Below are the code and all the weights of a small trained network. Each question names an input and a target symbol and asks about switching units off, where a switched-off unit gives its printed mean instead of its output.

import numpy as np


def w(rows, s, z=0):
    codes = np.array(rows[::2]) - 128.0
    scale = np.full(codes.shape[1], s)
    scale[-1] = z or s
    return codes * scale


def norm(h):
    return h / np.sqrt((h * h).mean(-1, keepdims=True) + 1e-5)


def f(y):
    return np.maximum(y, 0)


def softmax(a):
    e = np.exp(a - a.max(-1, keepdims=True))
    return e / e.sum(-1, keepdims=True)


def log_softmax(a):
    a = a - a.max(-1, keepdims=True)
    return a - np.log(np.exp(a).sum(-1, keepdims=True))


def net(x, mask):
    ids = ['ΛΞΣβεζπω'.index(c) for c in x.split()]
    T = len(ids)
    res = E[ids] + P[:T]
    u = 0
    for l in range(3):
        q, k, v = (norm(res) @ M[l].T for M in (Q, K, V))
        z = softmax(np.where(np.tri(T) > 0, q @ k.T / 2**0.5, -1e9)) @ v
        res = res + np.where(mask[u], z, O[l][:, -1]) @ O[l][:, :-1]
        u += 1
        y = f(norm(res) @ A[l][:, :-1].T + A[l][:, -1])
        res = res + np.where(mask[u : u + 8], y, B[l][:, -1]) @ B[l][:, :-1]
        u += 8
    return log_softmax(norm(res)[-1] @ U[:, :-1].T + U[:, -1])


Q, K, V, O, A, B = {}, {}, {}, {}, {}, {}
E = w([
[94,18,165,112,180,61],'Λ',
[128,162,157,146,231,5],'Ξ',
[217,61,166,122,83,181],'Σ',
[203,225,174,109,84,198],'β',
[153,184,116,72,144,150],'ε',
[148,117,126,170,121,52],'ζ',
[82,158,87,128,99,130],'π',
[187,101,140,130,175,203],'ω',
],0.02)
P = w([
[78,140,81,189,110,199],'0',
[131,159,45,255,110,247],'1',
[140,140,59,243,123,213],'2',
[149,126,73,203,137,187],'3',
[139,109,118,134,145,136],'4',
[151,103,112,144,144,111],'5',
[168,87,136,128,157,105],'6',
[152,112,89,193,157,148],'7',
[146,99,138,132,166,127],'8',
[147,103,123,141,169,120],'9',
],0.0063)
Q[0] = w([
[252,62,183,219,181,90],'L0H1',
[66,96,75,223,130,67],'L0H1',
],0.0044)
K[0] = w([
[89,121,2,73,154,111],'L0H1',
[160,124,143,86,123,165],'L0H1',
],0.0085)
V[0] = w([
[112,100,2,95,109,123],'L0H1',
[163,97,200,169,204,128],'L0H1',
],0.0082)
O[0] = w([
[7,94,215,208,152,89,253],'L0H1',
[153,98,117,149,177,81,187],'L0H1',
],0.014,0.0016)
A[0] = w([
[76,119,112,126,65,108,134],'L0N1',
[126,97,93,105,113,165,225],'L0N2',
[127,148,66,123,129,100,160],'L0N3',
[132,85,88,180,173,178,195],'L0N4',
[106,2,151,74,94,135,176],'L0N5',
[166,154,129,136,137,80,154],'L0N6',
[119,91,120,115,138,160,113],'L0N7',
[170,192,184,131,123,158,254],'L0N8',
],0.011,0.0023)
B[0] = w([
[152,180,215,151,213,157,163],'L0N1',
[82,171,161,255,134,189,171],'L0N2',
[46,97,203,249,76,216,178],'L0N3',
[162,197,204,39,127,96,232],'L0N4',
[126,66,47,151,180,100,253],'L0N5',
[122,214,212,154,195,136,178],'L0N6',
[214,135,89,142,70,132,164],'L0N7',
[91,172,147,67,106,203,209],'L0N8',
],0.0059,0.0064)
Q[1] = w([
[113,56,84,176,88,115],'L1H1',
[137,149,122,3,130,104],'L1H1',
],0.0075)
K[1] = w([
[157,254,135,187,243,162],'L1H1',
[211,201,14,237,128,119],'L1H1',
],0.005)
V[1] = w([
[121,111,44,220,2,19],'L1H1',
[158,18,205,167,58,120],'L1H1',
],0.0044)
O[1] = w([
[155,88,83,9,37,45,3],'L1H1',
[173,61,132,113,116,175,188],'L1H1',
],0.014,0.0025)
A[1] = w([
[192,217,132,131,37,185,147],'L1N1',
[113,187,98,206,118,117,5],'L1N2',
[146,180,158,75,136,121,141],'L1N3',
[110,101,158,199,254,15,192],'L1N4',
[179,205,150,90,155,155,66],'L1N5',
[154,157,94,79,82,198,77],'L1N6',
[183,111,127,163,142,35,239],'L1N7',
[105,137,158,43,177,200,126],'L1N8',
],0.0082,0.0021)
B[1] = w([
[96,154,47,194,107,172,171],'L1N1',
[125,205,160,137,99,173,152],'L1N2',
[91,148,91,103,188,251,143],'L1N3',
[147,147,142,3,101,207,246],'L1N4',
[100,182,188,81,104,153,158],'L1N5',
[150,203,162,103,110,134,147],'L1N6',
[132,154,128,82,100,234,178],'L1N7',
[57,137,198,165,142,162,160],'L1N8',
],0.0067,0.012)
Q[2] = w([
[232,201,1,193,126,24],'L2H1',
[124,134,85,85,118,54],'L2H1',
],0.0095)
K[2] = w([
[28,133,55,124,73,165],'L2H1',
[220,163,2,173,136,204],'L2H1',
],0.0075)
V[2] = w([
[211,156,247,133,52,160],'L2H1',
[39,231,155,1,183,88],'L2H1',
],0.008)
O[2] = w([
[191,126,251,191,91,27,245],'L2H1',
[114,167,72,133,151,28,252],'L2H1',
],0.012,0.0043)
A[2] = w([
[82,147,77,133,228,135,54],'L2N1',
[90,56,181,149,77,207,135],'L2N2',
[61,202,181,93,123,158,221],'L2N3',
[165,167,251,136,142,143,222],'L2N4',
[136,190,173,141,57,139,25],'L2N5',
[61,100,73,57,170,128,148],'L2N6',
[97,105,113,89,10,132,253],'L2N7',
[31,73,96,228,127,76,236],'L2N8',
],0.011,0.004)
B[2] = w([
[110,93,116,107,151,192,148],'L2N1',
[173,52,27,255,102,86,177],'L2N2',
[107,24,99,74,104,42,218],'L2N3',
[109,28,116,65,183,77,251],'L2N4',
[105,196,241,70,119,216,167],'L2N5',
[88,187,151,114,57,113,159],'L2N6',
[154,163,37,116,28,81,142],'L2N7',
[228,66,70,147,150,86,157],'L2N8',
],0.0093,0.015)
U = w([
[162,82,32,57,133,134,196],'Λ',
[175,205,86,106,219,39,122],'Ξ',
[211,67,151,140,106,154,104],'Σ',
[130,156,157,133,133,158,253],'β',
[5,118,149,165,209,136,63],'ε',
[185,107,191,101,66,34,49],'ζ',
[26,88,131,186,73,48,160],'π',
[119,88,183,168,251,163,63],'ω',
],0.011,0.005)

Each question gives the input, a string of symbols that net reads in full, and the target symbol t.
The units are the heads (2 rows each of Q, K, V and O) and the neurons (one row each of A and B). Each row of codes is followed by its name. A weight is (code - 128) times the scale printed after its matrix; where a second scale follows, it is the last column's (O, A, B and U).
mask holds one flag per unit, layer by layer, with each layer's heads first. A switched-off unit (its flag False) gives its mean, the last column of its rows in O or B, instead of its output. The means were averaged over made-up inputs and are rounded, as every weight is.
A unit's drop is (log p(t) with every unit on - log p(t) with that unit switched off) / (log p(t) with every unit on - log p(t) with every unit switched off).
The circuit of an input: a set's keep is (log p(t) with only the set's units on - log p(t) with every unit switched off) / (log p(t) with every unit on - log p(t) with every unit switched off). Starting from the 12 units with the biggest drops (on a tie, the unit counted first), units are removed one at a time, each time the one whose removal leaves the highest keep (on an exact tie, the one counted first), for as long as the keep stays at least 0.8.
units of the circuit, in order: the units of the circuit, biggest drop first
k most important neurons: the k neurons with the biggest drops, biggest first
top k neurons in layer l: the k neurons of layer l with the biggest drops, biggest first
drop when u is switched off: that unit's drop, to one decimal
input Λ ε ζ Λ Λ ζ Λ ζ ε ζ, target Λ: units of the circuit, in order	(L1N4)
input π β Λ Λ Λ ζ, target Λ: units of the circuit, in order	(L1N7; L2H1)
input ω ζ ω Λ Ξ Σ π ω π, target ω: units of the circuit, in order	(L0N3; L1H1; L0H1; L0N4)
input π ζ ζ, target ζ: units of the circuit, in order	(L1H1; L2N5)
input Ξ Ξ ω, target Ξ: units of the circuit, in order	(L2H1; L1N4)
input ε ζ β Λ β ζ Σ Σ β Λ, target Σ: top 2 neurons in layer 2	(L2N3; L2N2)
input Ξ ζ Λ Λ Λ Λ, target Λ: 2 most important neurons	(L0N5; L1N7)
input β Σ ε, target β: units of the circuit, in order	(L2N5; L0N5)
input ε Σ π β Σ ζ Σ Σ ζ π, target Σ: units of the circuit, in order	(L0H1; L0N3; L1H1; L2H1)
input Λ ω Λ ε, target ε: units of the circuit, in order	(L1N4; L1N8)
input ζ π ω ζ ζ ζ Λ π, target ζ: units of the circuit, in order	(L2H1; L1H1)
input π Λ ω π π Σ β, target π: units of the circuit, in order	(L0H1; L1N4)
input Ξ ε Λ, target Ξ: top 2 neurons in layer 0	(L0N5; L0N6)
input β β π π ζ π, target ζ: units of the circuit, in order	(L2H1)
input ζ ε Ξ ζ Ξ Λ, target Ξ: 2 most important neurons	(L2N3; L2N4)
input Ξ Σ ζ, target ζ: top 2 neurons in layer 0	(L0N5; L0N3)
input ζ ζ Λ, target ζ: 2 most important neurons	(L0N6; L2N4)
input π Ξ Σ ω Ξ Ξ Ξ ω, target Ξ: top 2 neurons in layer 1	(L1N4; L1N1)
input Λ Λ Λ β π π Ξ ω π, target Ξ: drop when L1N4 is switched off	0.5
input ω π Σ π, target Σ: drop when L0H1 is switched off	0.4
input Σ Λ Σ ε Σ Λ, target Σ: drop when L1H1 is switched off	-0.1
